Each row has a name. After each piece below comes the name of the row it's from, unless a question asks for something else. Each question is about the rows just above it.

[144 167  91  97 129  94 158 117  76  82 133  78 118 147 155 170 126 155
  88  82]  S
[ 82 170 135  84 140 115 102 102 144  77  93 102  77 140 112 152 154 115
 172 172]  F
[127 152 115  99 116 128 168 137 131  85 133 132 116 148 135 113 108 111
  90 121]  G
[144 167  91  97 129  94 158 117  76  82 133 163 164 155 147 126 155  88
 170  82]  L
which: [133 132 116 148 135 113 108 111  90 121] => G
which: [155 147 126 155  88 170  82] => L

[124 118 137 159  99 116 117 130 119 125  89]  Z
[132 145 148 101 150 113 131  98 136 146 133]  A
[119 168 120 132 147 149 116 129 130 115 116]  U
[120 141 115  98 137 151 104 124 161 140 103]  K
[139 114 137 132 147 148 116 129 127 152 129]  V
[143 146 108 114 128 112 127 114 133 136 119]  N
[142 128 151 176 143 117 103 124 126 122 128]  M
[139 102 137 133 120 106 104 131 151 142 127]  B
[126 136 107 110 155  77 163 158 138 142 153]  P
[136 141 115  97 137 151 166 149 121 121 114]  W
[132 147 149 116] is in which row? => U
After [132 147 148 116 129], its row goes on with => [127 152 129]
After [104 124], its row goes on with => [161 140 103]
which: [132 147 148] => V
which: [118 137 159  99] => Z
[121 121 114] is in which row? => W
Go on from [141 115  97 137 151] to the end of its row. => [166 149 121 121 114]

[148 128 128 152 131 132 116 118 101] : Q
[148 171 128 132 119 132 116 118 101] : C
[105 165 161 131 119 128 130 140 139] : J
[141 170 158 125 128 135 101 104 144] : T
which: [148 171 128 132 119 132] => C
[170 158 125 128 135 101 104] is in which row? => T
After [131 119], its row goes on with => [128 130 140 139]

[125 111 129 132 126 114 115 124 130 129 126 131 127 119 119 127 131 130
 142 138] -> zade
[133 144 116 129 154 123 118 158 124 123 156 124 143 146 123 147 116 132
 138 134] -> nutet
[132 141 154  96 128 126 140 138 123 124 156 138 126 171 153 125 147 122
 101 111] -> tumiv
[126 133 129 126 127 129 128 127 130 129 126 131 126 131 128 127 128 127
 127 125] -> pes
[123 109 137 129 109 132 139 102 130 133 110 129 119 111 134 108 146 124
 121 120] -> veri
[132 140 123 123 148 127 132 151 121 114 154 130 138 145 131 142 129 134
 132 134] -> sig
[130 117 128 130 121 120 116 123 126 133 124 123 134 125 120 126 123 126
 133 130] -> mifab
[128 133 122 132 136 132 135 132 129 131 133 127 124 125 127 132 127 132
 129 130] -> vek
[125 131 129 133 136 137 144 132 131 118 135 131 124 131 135 130 141 135
 125 132] -> letot
[127 120 139 118 126 121 132 122 125 114 133 133 135 134 135 122 147 128
 123 129] -> loma
[129 137 113 136 144 117 106 143 127 133 143 128 143 128 110 146 106 131
 152 145] -> Daz
which: [114 133] => loma
The row with [118 158 124 123 156 124] is => nutet
Go on from [130 129 126 131 126] to the end of its row. => [131 128 127 128 127 127 125]
[124 123 156] is in which row? => nutet

[130 155 101 138 123 124 111 140] = R
[125 158  99 131 112 131 141 128] = D
[138 166 113 135 122 128 113 136] = H
[150 166 117 148 120 136 118 127] = E
[130 154 101 132 112 137 148 121] = Y
[181 137 146 180 126 158 127 100] = X
The rest of the row after [130 154 101 132]: => [112 137 148 121]
The rest of the row after [146 180 126]: => [158 127 100]
Go on from [131 112] to the end of its row. => [131 141 128]

[113 140 132 134 101 144 128 129 140 101 127 105 143 111 119 134 109 119
 152 122 131 111 113]  Zoze
[156  98  89  90 123 162 167 167  97 123  86  95 101  88 162  90 149 162
 130  85  88  88 155]  zarev
[127 127 127 127 128 127 127 127 127 128 128 128 127 128 127 127 127 127
 127 128 127 128 127]  vefo
[115 139 139 139 121 121 116 116 139 121 139 131 139 134 115 139 116 115
 133 138 139 134 115]  tum
[145 108 108 107 135 135 144 144 108 135 108 121 109 115 145 107 144 145
 118 110 108 115 145]  tamo
[146 103 101 101 132 138 147 147 102 132 101 114 104 108 147 101 144 147
 116 102 101 108 146]  nezur
[122 132 125 126 108 145 134 135 132 108 121 107 134 110 127 126 118 127
 145 117 124 110 121]  pufot
[112 141 133 134 100 143 126 127 140 100 128 105 143 111 117 134 107 117
 151 122 131 111 111]  ror
[115 133 138 139] is in which row? => tum
which: [138 147 147] => nezur
The rest of the row after [129 140]: => [101 127 105 143 111 119 134 109 119 152 122 131 111 113]

[162 117 125 125 122 127 120 124]  Sug
[103  83 134 112 103 112 138 122]  nera
[125 127 125 125 121 127 120 122]  lugob
[119 125 126 133 125 126 163 117]  pida
[126 141 119 125 126 133 126 126]  vube
[127 132 125 125 122 127 124 124]  Mome
Where do [127 132 125 125 122 127 124 124] appear? => Mome
The row with [119 125 126 133 126 126] is => vube
The row with [127 132 125 125 122 127 124] is => Mome
After [132 125], its row goes on with => [125 122 127 124 124]
The rest of the row after [125 125 122 127 120]: => [124]
Where do [163 117] appear? => pida
which: [162 117 125 125 122 127] => Sug

[130 118 114 130 124  76 108 124 144] -> Geset
[116 108  99 130 125  76 108 168 167] -> mesuz
[ 99 108 116 130 108 168  76 125  76] -> dabe
which: [124  76 108 124 144] => Geset
Go on from [108  99 130 125] to the end of its row. => [ 76 108 168 167]
The rest of the row after [130 125  76 108]: => [168 167]
The row with [116 108  99 130] is => mesuz
Which row holds [108 168  76 125]? => dabe

[ 99 109 111 158 145 117 170 135 152 139  71 126 129 112 135 119 143 125] : mig
[ 77 128 129 153 114 146 157 112 171 118 110 160 109 162 166 148 110 147] : Zezes
[123 117 106 152 114 146 138 135 139 152  72 126 131 143 132 144 112  88] : vovov
[123 117 106 152 114 146 138 149 144  97  79 124  96 179 138 172 124 106] : kal
[ 81 132 122 168 100  94 153 122 183 137 104 162 120 140 144 132 111 137] : temem
[123 117 106 152 114 146 138 149 144  97  79 124  96 179 138 172 124 120] : Kav
[ 87 134 126 172 110  88 164 142 172 128  91 157 107 152 130 142 129 147] : Fatoz
which: [123 117 106 152 114 146 138 149 144  97  79 124  96 179 138 172 124 106] => kal
After [126 129], its row goes on with => [112 135 119 143 125]
The row with [139  71 126 129 112 135 119 143] is => mig
Where do [135 152 139] appear? => mig
After [ 72 126], its row goes on with => [131 143 132 144 112  88]
which: [123 117 106 152 114 146 138 135 139 152  72 126 131 143 132 144 112  88] => vovov

[168 131 120 140 122 141  73 109  87  97 135  95 100 142 113 123 118] : rimad
[120 143 136 128  97  90 173 116 171 147 115 119 147 122 156 140 118] : livu
[167 131 120 140 107  90 173 104 164 150 120 120 144 126 162 140 106] : movak
The row with [168 131 120 140 122 141  73 109] is => rimad
The row with [120 144] is => movak
Which row holds [100 142 113 123 118]? => rimad
The rest of the row after [168 131 120 140]: => [122 141  73 109  87  97 135  95 100 142 113 123 118]
Which row holds [167 131 120 140 107  90 173 104 164 150 120 120 144 126 162 140 106]? => movak
which: [116 171 147] => livu

[ 76  91 138 108 163  99 119 161 100  96 152 129 116 153  76 177 173 170
 141] -> zivib
[150 132  97  89  99 154 108 106 154 108 144  98 103 118 155 106 108 147
 153] -> Kope
[150 132  97 108 162 154 108 106 154 108 144  98 103 118 155 106 108 147
 153] -> Pud
Go on from [108 163] to the end of its row. => [ 99 119 161 100  96 152 129 116 153  76 177 173 170 141]
[150 132  97  89  99 154 108 106 154 108 144  98 103 118 155 106 108 147
 153] is in which row? => Kope
After [138 108], its row goes on with => [163  99 119 161 100  96 152 129 116 153  76 177 173 170 141]
which: [150 132  97 108 162 154 108 106 154 108 144  98 103 118 155 106 108 147
 153] => Pud
After [97 89 99], its row goes on with => [154 108 106 154 108 144  98 103 118 155 106 108 147 153]

[ 97  99 125 154 106 139] = Bov
[ 88  93 157 169 105 109] = dapi
[ 88 153 142 126  94  98] = Nipeg
[ 88 122 118 154 105 139] = kat
[ 88 153 158 169 160 126] = metu
[109 123 118 120 110 167] = nofeg
[116 123 120 118 134 120] = dodu
[132  97  86 125  94 100] = romiz
[171 103  97  94 137 101] = Ven
After [125  94], its row goes on with => [100]
The row with [137 101] is => Ven
which: [120 118] => dodu
After [157 169], its row goes on with => [105 109]
After [123 118], its row goes on with => [120 110 167]
After [ 88  93 157 169], its row goes on with => [105 109]

[127 128 129 127 128 129 128 128 128 128 128 127 128 128 128 127 128 128
 129 128 129 128 128 127 128 129 128 128 128 130 129] : duf
[128 127 127 128 127 128 128 128 129 128 127 127 128 127 128 128 129 128
 127 128 127 128 128 128 129 127 129 127 128 128 128] : Volur
[124 128 119 120 128 123 126 130 128 124 121 129 129 125 129 128 131 136
 135 134 129 123 125 123 125 133 119 125 125 118 110] : Ruzim
[129 129 132 122 112 141 146 110 129 148 127 127 129 137 148 134 115 139
 117 130 124 172 122 136 122 112 120 111 150 106 120] : Suza
Go on from [139 117 130 124 172] to the end of its row. => [122 136 122 112 120 111 150 106 120]
which: [128 127 127 128 127 128 128 128 129 128 127 127 128 127 128 128 129 128
 127 128 127 128 128 128 129 127 129 127 128 128 128] => Volur

[161  89 172 127  90 145 172 127 155 106 119 156 100  87 161  87 134 143
 110 117 142  94 140 169 120  85 113 131 168  90 122 118 112 111 112  94
 101 175 128 162 102 127 109 119  91  84 126 150 111 146 105 162  96 141
 155 123 120  82]  rifos
[122 163 144 132  81  85 124 142  89 127 128 120  92 146 133  87 135 126
 157 114  85 150 160 171 116 101 121 137  82 118 148 110 162 118  99 132
 171 120 173  87 105  89 139 140  96 158 158  93 174 123 131 106 109 138
 128 114 113 105]  gos
[161  89 172 127  90 145 172 127 155 106 119 156 100  87 161 153 120 143
 110 117 142  94 140 169 120  85 113 131 168  90 122 118 112 150 125 164
  94 122 173  86 141  93 146 137 120 171 106 165 122 109 106 127 116 152
 174 108 155 104]  banur
Which row holds [ 91  84 126]? => rifos
After [ 87 135], its row goes on with => [126 157 114  85 150 160 171 116 101 121 137  82 118 148 110 162 118  99
 132 171 120 173  87 105  89 139 140  96 158 158  93 174 123 131 106 109
 138 128 114 113 105]
which: [113 105] => gos

[110 174 153 120 114 120 159 135]  Rus
[146  92  83 120 115 121  94 115]  Kabur
[122 174 153 120 115 120  94 127]  Fogu
[110 163  83 120 115 121  94 115]  kevem
The row with [146  92  83 120 115 121] is => Kabur
After [110 163], its row goes on with => [ 83 120 115 121  94 115]
After [110 174], its row goes on with => [153 120 114 120 159 135]
The rest of the row after [174 153 120 115 120]: => [ 94 127]

[134 130 130 131 130 129 127]  Fek
[129 152 152 113 100 134 143]  rok
[121 128 128 124 138 142 139]  Lim
[114 111  98 117 126 143 134]  Fuz
[125 125 127 122 128 117 121]  godam
[119 130 135 126 124 122 128]  rem
[112 121 127 143 134 139 124]  Nagiz
[128 128 128 124 139 142 139]  bidu
which: [128 124 139 142 139] => bidu
Where do [114 111  98 117 126 143 134] appear? => Fuz
Go on from [129 152 152 113 100] to the end of its row. => [134 143]
After [134 130], its row goes on with => [130 131 130 129 127]

[142 164 161 166 109 148 124] : kivu
[121 171 133 114  95 138 121] : Tama
[142 164 161 166 109 148 111] : kis
[143 164 140 112 140 160 125] : Ribus
After [143 164], its row goes on with => [140 112 140 160 125]
The rest of the row after [ 95 138]: => [121]
which: [109 148 124] => kivu
After [143 164 140], its row goes on with => [112 140 160 125]
Where do [142 164 161 166 109 148 111] appear? => kis

[113 136 118 137 109 110] : Pumi
[114 136 118 137 108 121] : guzov
[ 99 112 130 130 108  99] : Kas
Which row holds [130 108  99]? => Kas
The rest of the row after [130 108]: => [99]
Which row holds [114 136 118 137 108 121]? => guzov
The rest of the row after [114 136 118 137 108]: => [121]
After [113 136], its row goes on with => [118 137 109 110]
[113 136 118 137 109 110] is in which row? => Pumi

[143 153 103 151  97 113] : ridos
[121 117 112 121 132 176] : tedes
[157 185 140 140  78 119] : nodu
[171 142 138  95 113 125] : ludo
[121 113 130 108 145 174] : bodu
[150 146 154 104 115 122] : leg
[121 149 130 108 145 174] : molo
[140 139 170  97 124 145] : lud
[120 120 154 105 115 122] : Mepo
Which row holds [121 132 176]? => tedes
After [149 130 108], its row goes on with => [145 174]

[153 150 138 181]  Paf
[163 125 174 169]  fil
[166 137 150 136]  Dirat
[164 125 137 181]  Seru
which: [153 150] => Paf
Where do [137 150 136] appear? => Dirat
which: [150 136] => Dirat
After [153 150], its row goes on with => [138 181]
Go on from [163 125] to the end of its row. => [174 169]
Where do [137 150] appear? => Dirat

[140  99 134 123 126 146 117 180] = Bedut
[140  99 135 123 156 153 109 133] = puzek
[129 153 132 156 151  96 109 130] = Tabov
which: [ 99 135 123 156 153 109] => puzek
The rest of the row after [146 117]: => [180]
After [140  99 134 123], its row goes on with => [126 146 117 180]

[122 103 147 122 167  79]  zitag
[139 151  87 118 129 162]  vosu
[146 122  82 118 129 161]  bem
[105 172  86 156 137 156]  nize
[117 103 169 130 131  76]  vano
The rest of the row after [139 151  87]: => [118 129 162]
Go on from [147 122] to the end of its row. => [167  79]
which: [122 167  79] => zitag
The rest of the row after [146 122  82 118]: => [129 161]

